Below are the code and all the weights of a small trained network. Each question names an input and a target symbol and asks about switching units off, where a switched-off unit gives its printed mean instead of its output.

import numpy as np


def w(rows, s, z=0):
    codes = np.array(rows[::2]) - 128.0
    scale = np.full(codes.shape[1], s)
    scale[-1] = z or s
    return codes * scale


def norm(h):
    return h / np.sqrt((h * h).mean(-1, keepdims=True) + 1e-5)


def f(y):
    return np.maximum(y, 0)


def softmax(a):
    e = np.exp(a - a.max(-1, keepdims=True))
    return e / e.sum(-1, keepdims=True)


def log_softmax(a):
    a = a - a.max(-1, keepdims=True)
    return a - np.log(np.exp(a).sum(-1, keepdims=True))


def net(x, mask):
    ids = ['ΓΔΛΞΠΨαβεηθμτω'.index(c) for c in x.split()]
    T = len(ids)
    res = E[ids] + P[:T]
    q, k, v = (norm(res) @ M[0].T for M in (Q, K, V))
    z = softmax(np.where(np.tri(T) > 0, q @ k.T / 4**0.5, -1e9)) @ v
    res = res + np.where(mask[0], z, O[0][:, -1]) @ O[0][:, :-1]
    y = f(norm(res) @ A[0][:, :-1].T + A[0][:, -1])
    res = res + np.where(mask[1:13], y, B[0][:, -1]) @ B[0][:, :-1]
    return log_softmax(norm(res)[-1] @ U[:, :-1].T + U[:, -1])


Q, K, V, O, A, B = {}, {}, {}, {}, {}, {}
E = w([
[125,214,137,112],'Γ',
[210,112,52,104],'Δ',
[136,107,104,162],'Λ',
[139,109,107,155],'Ξ',
[118,38,154,118],'Π',
[153,188,110,55],'Ψ',
[154,250,71,177],'α',
[64,91,51,99],'β',
[55,29,135,163],'ε',
[159,11,70,28],'η',
[149,119,105,149],'θ',
[152,121,111,133],'μ',
[79,144,213,68],'τ',
[116,184,154,85],'ω',
],0.015)
P = w([
[139,149,252,126],'0',
[86,135,88,138],'1',
[87,138,88,146],'2',
[87,135,82,155],'3',
[83,135,82,160],'4',
[83,134,82,163],'5',
[83,133,80,165],'6',
[84,132,80,170],'7',
[82,135,85,173],'8',
[78,135,85,176],'9',
],0.0042)
Q[0] = w([
[129,145,180,3],'h1',
[135,166,126,56],'h1',
[98,151,105,128],'h1',
[80,133,169,125],'h1',
],0.015)
K[0] = w([
[11,96,32,89],'h1',
[61,199,26,145],'h1',
[167,172,150,105],'h1',
[96,121,139,75],'h1',
],0.012)
V[0] = w([
[143,181,72,219],'h1',
[34,204,75,200],'h1',
[225,171,130,48],'h1',
[163,181,109,3],'h1',
],0.0044)
O[0] = w([
[83,88,156,223,232],'h1',
[50,97,173,86,51],'h1',
[47,252,253,103,249],'h1',
[234,88,207,195,133],'h1',
],0.0051,0.002)
A[0] = w([
[75,55,87,70,42],'n1',
[161,28,87,131,109],'n2',
[178,6,227,181,52],'n3',
[94,68,197,39,140],'n4',
[254,143,175,20,120],'n5',
[62,33,132,136,123],'n6',
[143,167,226,141,255],'n7',
[204,109,192,185,251],'n8',
[48,200,153,167,187],'n9',
[158,224,76,169,156],'n10',
[138,72,169,116,98],'n11',
[99,113,91,220,158],'n12',
],0.0077,0.0028)
B[0] = w([
[129,222,156,162,152],'n1',
[49,150,132,110,179],'n2',
[227,217,102,58,145],'n3',
[187,135,19,177,153],'n4',
[100,90,210,113,174],'n5',
[171,163,164,167,160],'n6',
[136,103,1,86,194],'n7',
[64,174,132,175,195],'n8',
[189,28,87,115,204],'n9',
[149,90,186,125,253],'n10',
[206,160,83,143,134],'n11',
[88,127,186,53,233],'n12',
],0.0061,0.0065)
U = w([
[45,176,79,133,2],'Γ',
[117,127,141,134,91],'Δ',
[134,180,156,66,122],'Λ',
[119,196,158,151,170],'Ξ',
[122,123,166,136,76],'Π',
[90,6,129,128,64],'Ψ',
[114,132,152,144,71],'α',
[162,81,112,209,247],'β',
[109,119,113,134,206],'ε',
[99,130,125,135,118],'η',
[153,89,50,120,97],'θ',
[93,156,118,115,82],'μ',
[201,78,193,146,132],'τ',
[191,194,89,158,173],'ω',
],0.017,0.0035)

Each question gives the input, a string of symbols that net reads in full, and the target symbol t.
The units are the heads (4 rows each of Q, K, V and O) and the neurons (one row each of A and B). Each row of codes is followed by its name. A weight is (code - 128) times the scale printed after its matrix; where a second scale follows, it is the last column's (O, A, B and U).
mask holds one flag per unit, heads first, then neurons. A switched-off unit (its flag False) gives its mean, the last column of its rows in O or B, instead of its output. The means were averaged over made-up inputs and are rounded, as every weight is.
A unit's drop is (log p(t) with every unit on - log p(t) with that unit switched off) / (log p(t) with every unit on - log p(t) with every unit switched off).
The circuit of an input: a set's keep is (log p(t) with only the set's units on - log p(t) with every unit switched off) / (log p(t) with every unit on - log p(t) with every unit switched off). Starting from the 12 units with the biggest drops (on a tie, the unit counted first), units are removed one at a time, each time the one whose removal leaves the highest keep (on an exact tie, the one counted first), for as long as the keep stays at least 0.8.
circuit, biggest first: the units of the circuit, biggest drop first
unit that matters most: the unit with the biggest drop
top k neurons: the k neurons with the biggest drops, biggest first
drop of u: that unit's drop, to one decimal
input ω θ Π ε ε θ Δ Δ ω μ, target Ξ: circuit, biggest first -> n8; h1
input ω Ψ Λ, target Ξ: top 2 neurons -> n8; n3
input θ Γ Π θ Δ Ψ Δ Ξ Λ, target Ψ: top 2 neurons -> n12; n8
input Ψ Δ β Δ μ Π Δ Λ μ θ, target ω: top 2 neurons -> n3; n7
input Ψ ε ε θ θ, target ω: circuit, biggest first -> h1; n7; n3
input μ θ θ α θ Δ Λ Ψ η Ξ, target τ: circuit, biggest first -> h1; n2; n12
input Λ Λ Ψ θ α α Ξ Δ Π μ, target Γ: circuit, biggest first -> h1; n9
input Δ Ψ Δ Δ, target τ: top 2 neurons -> n5; n7
input μ Ψ θ θ Δ Ψ θ μ, target τ: circuit, biggest first -> n10; h1
input θ θ Ψ θ ω, target θ: circuit, biggest first -> n7; n9; n12
input Ψ θ θ θ ω Δ θ τ Γ μ, target ω: top 3 neurons -> n3; n7; n8
input Π θ Δ α θ θ ω θ Λ, target θ: top 2 neurons -> n5; n8
input Δ θ η ε, target β: top 2 neurons -> n6; n4
input Ψ η Ψ Δ, target τ: circuit, biggest first -> h1; n5
input Ψ θ τ Δ μ Ψ β, target Γ: top 2 neurons -> n1; n10
input θ τ Ψ Δ Γ, target θ: top 3 neurons -> n7; n9; n12
input Δ ε θ Δ Λ Ψ μ, target β: top neuron -> n8
input α Δ Δ θ θ μ Λ θ θ ω, target θ: unit that matters most -> n9
input ω Ψ θ μ Ψ Δ θ Γ, target θ: drop of n12 -> 0.1
input Δ θ Ψ β Ψ β ε, target β: drop of h1 -> 0.4
input Π Π ω Δ Δ θ Λ, target θ: drop of n12 -> -0.1
